Each row has a name. Each question is about the rows just above it.

[ 69.5 -12.8 -28.3 -39.4 -43.7  13.9  12.1  17.4  40.7   1.8   9.6  17.4
  25.5 -40.3   2.9  65.6 -13.2  -1.9] -> Zel
[ 46.7  35.9  27.3   1.6 -52.0  -8.1  23.3   6.1  85.7 -26.4  26.4   3.1
  48.7 -10.7 -54.7  29.6   0.2  26.6] -> bup
[  4.3 -28.3 -12.8 -35.9  17.5 -31.2  14.0   0.8  14.2 -19.3 -21.0  36.8
 -23.4  18.4  -4.9 -10.9 -41.0   1.5] -> gel
[ 82.1  -1.8  12.0 -42.0 -29.3   2.6  36.1   8.6  71.8 -19.7  -8.1  65.0
  37.3 -13.2  19.7  51.7 -39.5  -6.3] -> Vuri
[ 52.5  23.5  41.6   0.5 -73.8   7.5  16.6  39.1  68.6 -10.3  26.9  -7.4
  39.2   5.3 -67.9  30.5  -7.5  55.0] -> luvo
[ 68.4  30.8  25.5 -43.7 -39.4  19.3  -5.5  12.9  13.0   5.8  17.5 -15.3
  12.8 -68.3 -17.9  57.6 -21.1  -6.2] -> ped
[ 45.2  -7.9  34.7 -45.0 -38.5 -22.6  17.1  42.0  36.6 -20.6   0.6  -2.0
   7.9  12.9 -63.9  18.4 -36.7  46.6] -> giga
[ 41.5  -6.1  10.6 -22.4 -30.1 -27.1  19.3   7.8  45.0 -42.1   1.1  -2.2
  20.2  -0.2 -68.4 -10.4 -48.3  24.7] -> kaz
Give the next 3 entries after [-39.4 -43.7].	[13.9 12.1 17.4]
The next 3 entries after [-28.3 -12.8]:	[-35.9  17.5 -31.2]
What are the next 3 entries after [-29.3   2.6  36.1]?	[  8.6  71.8 -19.7]
What are the next 3 entries after [-38.5 -22.6  17.1  42.0  36.6]?	[-20.6   0.6  -2.0]
What are the next 3 entries after [ 14.2 -19.3 -21.0  36.8 -23.4  18.4  -4.9]?	[-10.9 -41.0   1.5]

[-88.6 -41.0   4.8 -60.3] : bup
[ -6.1   0.6  26.3 -35.8] : mafu
[63.7 15.7  6.5 63.1] : kaz
Which row holds [ -6.1   0.6  26.3 -35.8]?	mafu
Whose row is [63.7 15.7  6.5 63.1]?	kaz

[ -1.2  -8.9   6.1 -10.9  57.6  14.3  24.2   4.1 -85.6  -8.7] -> bup
[ 11.9 -20.8  -2.6  63.8   4.5  -0.4   3.9  18.0 -19.8  55.3] -> deben
[ -6.6  11.1   3.2 -39.0   5.3   2.6   1.1 -10.1  -0.8 -35.1] -> ped
[  9.5 -22.4  -0.3  53.0  27.7   5.9  14.1  17.9 -51.5  46.3] -> zevi
[ -6.7  11.2   2.5 -39.6   4.4   2.2   0.6  -9.9  -0.3 -35.1] -> bub
[ 10.0 -14.4  -5.6  58.4 -21.7  -5.6  -8.4  12.4  20.4  50.6] -> gel
[ 11.7 -17.6  -4.9  64.1 -10.5  -3.3  -2.6  15.6   2.7  55.2] -> giga
[ -7.5  12.3   2.8 -41.3   1.1   1.0  -1.4 -10.4   6.3 -35.0] -> Vuri
[ -2.1  -0.2   3.1 -15.1  22.0   5.0   8.8  -1.2 -30.1 -13.0] -> luvo
[  9.5   4.4   2.5 -39.6  11.2   5.9  14.1  17.9 -51.5  46.3] -> kaz
[ -4.4   4.3   3.2 -26.2  19.2   5.2   7.3  -4.3 -24.6 -21.9] -> Zel
What are the next 3 entries after [  3.2 -39.0   5.3   2.6   1.1]?	[-10.1  -0.8 -35.1]
Give the next 3 entries after [ 11.2   2.5 -39.6   4.4].	[ 2.2  0.6 -9.9]

